Below is a small trained network, with its code and all its weights. Each question gives an input and a target symbol and asks what happens when units are switched off, that is, made to give their printed mean instead of their output.

import numpy as np


def w(rows, s, z=0):
    codes = np.array(rows[::2]) - 128.0
    scale = np.full(codes.shape[1], s)
    scale[-1] = z or s
    return codes * scale


def norm(h):
    return h / np.sqrt((h * h).mean(-1, keepdims=True) + 1e-5)


def f(y):
    return y / 2 * (1 + np.tanh(0.7978845608 * (y + 0.044715 * y**3)))


def softmax(a):
    e = np.exp(a - a.max(-1, keepdims=True))
    return e / e.sum(-1, keepdims=True)


def log_softmax(a):
    a = a - a.max(-1, keepdims=True)
    return a - np.log(np.exp(a).sum(-1, keepdims=True))


def net(x, mask):
    ids = ['αβγδεζηθλμξπστφω'.index(c) for c in x.split()]
    T = len(ids)
    res = E[ids] + P[:T]
    u = 0
    for l in range(2):
        r = norm(res)
        for j in range(3):
            rows = slice(3 * j, 3 * j + 3)
            q, k, v = (r @ M[l][rows].T for M in (Q, K, V))
            z = softmax(np.where(np.tri(T) > 0, q @ k.T / 3**0.5, -1e9)) @ v
            o = O[l][rows]
            res = res + np.where(mask[u + j], z, o[:, -1]) @ o[:, :-1]
        u += 3
        y = f(norm(res) @ A[l][:, :-1].T + A[l][:, -1])
        res = res + np.where(mask[u : u + 16], y, B[l][:, -1]) @ B[l][:, :-1]
        u += 16
    return log_softmax(norm(res)[-1] @ U[:, :-1].T + U[:, -1])


Q, K, V, O, A, B = {}, {}, {}, {}, {}, {}
E = w([
[98,154,107],'α',
[158,120,94],'β',
[221,125,173],'γ',
[197,110,100],'δ',
[120,48,166],'ε',
[165,72,116],'ζ',
[102,139,108],'η',
[246,81,117],'θ',
[128,83,197],'λ',
[101,117,117],'μ',
[160,155,141],'ξ',
[175,133,91],'π',
[60,116,66],'σ',
[75,109,103],'τ',
[147,136,143],'φ',
[209,120,98],'ω',
],0.014)
P = w([
[159,130,175],'0',
[124,142,125],'1',
[170,133,182],'2',
[132,116,16],'3',
[160,129,182],'4',
[126,117,11],'5',
[157,127,181],'6',
[123,121,3],'7',
[154,126,181],'8',
],0.013)
Q[0] = w([
[134,222,39],'0.h0',
[150,77,153],'0.h0',
[121,47,132],'0.h0',
[100,149,124],'0.h1',
[102,247,142],'0.h1',
[176,85,90],'0.h1',
[123,175,144],'0.h2',
[103,93,48],'0.h2',
[141,191,196],'0.h2',
],0.012)
K[0] = w([
[79,99,69],'0.h0',
[211,210,174],'0.h0',
[181,181,143],'0.h0',
[168,109,186],'0.h1',
[96,7,183],'0.h1',
[148,161,59],'0.h1',
[226,51,160],'0.h2',
[89,127,83],'0.h2',
[254,142,222],'0.h2',
],0.0083)
V[0] = w([
[67,106,147],'0.h0',
[106,143,150],'0.h0',
[211,142,104],'0.h0',
[136,190,82],'0.h1',
[80,171,110],'0.h1',
[132,82,132],'0.h1',
[181,132,2],'0.h2',
[76,167,130],'0.h2',
[139,80,136],'0.h2',
],0.0063)
O[0] = w([
[39,102,129,40],'0.h0',
[136,108,96,105],'0.h0',
[228,182,90,251],'0.h0',
[254,179,66,133],'0.h1',
[164,164,135,45],'0.h1',
[75,114,146,138],'0.h1',
[175,161,138,156],'0.h2',
[87,176,76,50],'0.h2',
[143,96,143,159],'0.h2',
],0.0046,0.0026)
A[0] = w([
[155,2,166,99],'0.n0',
[92,153,86,81],'0.n1',
[13,174,179,32],'0.n2',
[90,167,163,101],'0.n3',
[159,135,248,140],'0.n4',
[136,73,177,123],'0.n5',
[155,127,154,118],'0.n6',
[117,39,75,67],'0.n7',
[168,119,208,112],'0.n8',
[186,9,66,61],'0.n9',
[139,96,151,86],'0.n10',
[81,92,32,119],'0.n11',
[90,251,132,3],'0.n12',
[93,221,224,132],'0.n13',
[35,83,37,219],'0.n14',
[188,202,49,176],'0.n15',
],0.008,0.0052)
B[0] = w([
[220,105,32,194],'0.n0',
[158,118,124,110],'0.n1',
[210,163,142,124],'0.n2',
[106,175,137,108],'0.n3',
[191,149,206,247],'0.n4',
[190,102,100,167],'0.n5',
[167,140,156,152],'0.n6',
[125,201,115,128],'0.n7',
[181,99,228,202],'0.n8',
[61,249,91,183],'0.n9',
[157,107,109,125],'0.n10',
[179,187,194,160],'0.n11',
[1,34,55,106],'0.n12',
[21,241,155,152],'0.n13',
[248,117,197,200],'0.n14',
[57,75,154,253],'0.n15',
],0.0048,0.0045)
Q[1] = w([
[142,193,103],'1.h0',
[134,155,252],'1.h0',
[104,120,112],'1.h0',
[137,178,93],'1.h1',
[76,102,120],'1.h1',
[127,162,159],'1.h1',
[127,119,5],'1.h2',
[84,76,101],'1.h2',
[116,138,32],'1.h2',
],0.018)
K[1] = w([
[32,137,182],'1.h0',
[170,229,80],'1.h0',
[114,53,58],'1.h0',
[6,111,100],'1.h1',
[146,210,56],'1.h1',
[130,94,124],'1.h1',
[3,42,92],'1.h2',
[18,212,182],'1.h2',
[65,62,114],'1.h2',
],0.011)
V[1] = w([
[136,99,98],'1.h0',
[187,178,138],'1.h0',
[156,215,139],'1.h0',
[81,163,70],'1.h1',
[107,124,163],'1.h1',
[111,91,129],'1.h1',
[2,179,107],'1.h2',
[133,173,137],'1.h2',
[185,136,69],'1.h2',
],0.0089)
O[1] = w([
[137,131,163,123],'1.h0',
[22,70,185,174],'1.h0',
[57,74,101,148],'1.h0',
[204,74,255,45],'1.h1',
[129,121,93,135],'1.h1',
[186,122,94,122],'1.h1',
[253,144,191,1],'1.h2',
[136,96,78,127],'1.h2',
[15,100,94,157],'1.h2',
],0.0043,0.0094)
A[1] = w([
[116,223,78,16],'1.n0',
[203,219,69,2],'1.n1',
[151,105,101,122],'1.n2',
[133,121,125,108],'1.n3',
[140,190,95,123],'1.n4',
[121,217,108,160],'1.n5',
[52,246,102,149],'1.n6',
[161,130,63,31],'1.n7',
[215,138,107,37],'1.n8',
[103,101,117,165],'1.n9',
[150,124,97,130],'1.n10',
[122,141,113,93],'1.n11',
[103,159,189,120],'1.n12',
[52,152,47,35],'1.n13',
[74,103,114,143],'1.n14',
[58,134,148,44],'1.n15',
],0.014,0.0073)
B[1] = w([
[184,136,109,138],'1.n0',
[139,89,247,160],'1.n1',
[113,133,131,168],'1.n2',
[128,125,132,118],'1.n3',
[92,69,156,151],'1.n4',
[102,94,103,177],'1.n5',
[134,84,110,255],'1.n6',
[126,130,98,149],'1.n7',
[117,143,151,151],'1.n8',
[126,145,111,213],'1.n9',
[114,139,137,164],'1.n10',
[133,120,147,111],'1.n11',
[103,137,105,167],'1.n12',
[145,179,153,251],'1.n13',
[148,150,122,219],'1.n14',
[186,124,144,136],'1.n15',
],0.016,0.0043)
U = w([
[20,109,128,131],'α',
[126,230,140,142],'β',
[206,168,221,175],'γ',
[116,162,109,131],'δ',
[147,7,132,59],'ε',
[138,129,79,115],'ζ',
[84,96,125,111],'η',
[243,90,85,2],'θ',
[84,101,208,151],'λ',
[152,192,139,134],'μ',
[48,143,157,186],'ξ',
[132,203,146,141],'π',
[210,165,108,68],'σ',
[140,216,145,153],'τ',
[38,207,177,224],'φ',
[100,173,73,143],'ω',
],0.018,0.0075)

Each question gives the input, a string of symbols that net reads in full, and the target symbol t.
The units are the heads (3 rows each of Q, K, V and O) and the neurons (one row each of A and B). Each row of codes is followed by its name. A weight is (code - 128) times the scale printed after its matrix; where a second scale follows, it is the last column's (O, A, B and U).
mask holds one flag per unit, layer by layer, with each layer's heads first. A switched-off unit (its flag False) gives its mean, the last column of its rows in O or B, instead of its output. The means were averaged over made-up inputs and are rounded, as every weight is.
A unit's drop is (log p(t) with every unit on - log p(t) with that unit switched off) / (log p(t) with every unit on - log p(t) with every unit switched off).
unit that matters most: the unit with the biggest drop
k most important neurons: the k neurons with the biggest drops, biggest first
k most important neurons of layer l: the k neurons of layer l with the biggest drops, biggest first
which heads matter: for each layer, one digit per head in row order, 1 if its drop is at least 0.15 and else 0, layers parted by /
input ε σ γ θ, target ε: which heads matter => 111 / 101
input γ ε σ τ ζ β φ λ, target ω: 2 most important neurons of layer 0 => 0.n14, 0.n0
input β ε γ γ θ φ π φ ε, target ε: unit that matters most => 1.n13
input ε γ γ φ ζ γ ε η, target ε: 4 most important neurons => 0.n11, 1.n1, 1.n4, 1.n0
input ε τ ε σ, target ε: 2 most important neurons => 0.n14, 0.n2
input ε θ α β, target ε: which heads matter => 110 / 100
input ε φ γ ξ, target ε: 2 most important neurons => 1.n1, 1.n4
input α γ γ ε γ β γ γ, target γ: which heads matter => 011 / 001
input φ γ λ φ α γ ω, target ω: 2 most important neurons => 0.n13, 1.n13
input β τ β β φ φ θ α φ, target φ: which heads matter => 001 / 000
input ε ε ε φ γ γ, target ε: 3 most important neurons => 1.n1, 0.n14, 1.n5
input α γ γ φ, target γ: which heads matter => 001 / 001
input α θ ε μ γ β, target γ: which heads matter => 001 / 001
input τ φ γ η, target λ: which heads matter => 010 / 001
input ε β α ω ε σ, target ε: unit that matters most => 1.h0
input ε ε α γ α ω, target ε: which heads matter => 010 / 100
input γ ε δ τ α γ ω, target ω: which heads matter => 000 / 001
input ε δ φ β γ γ α α, target ε: which heads matter => 110 / 100
input ε ε γ γ θ γ, target ε: which heads matter => 010 / 100
input τ β ξ η, target λ: which heads matter => 110 / 001
input γ φ γ γ φ ε ε λ, target ω: unit that matters most => 1.n13
input ε σ π β α ε α τ, target ε: 2 most important neurons => 0.n11, 0.n14
input ε λ α β η ε ε β, target ε: which heads matter => 110 / 101
input ε ε η θ, target ε: 2 most important neurons => 1.n1, 1.n4
input α ε ε π φ φ π ε, target γ: 2 most important neurons => 0.n12, 0.n4
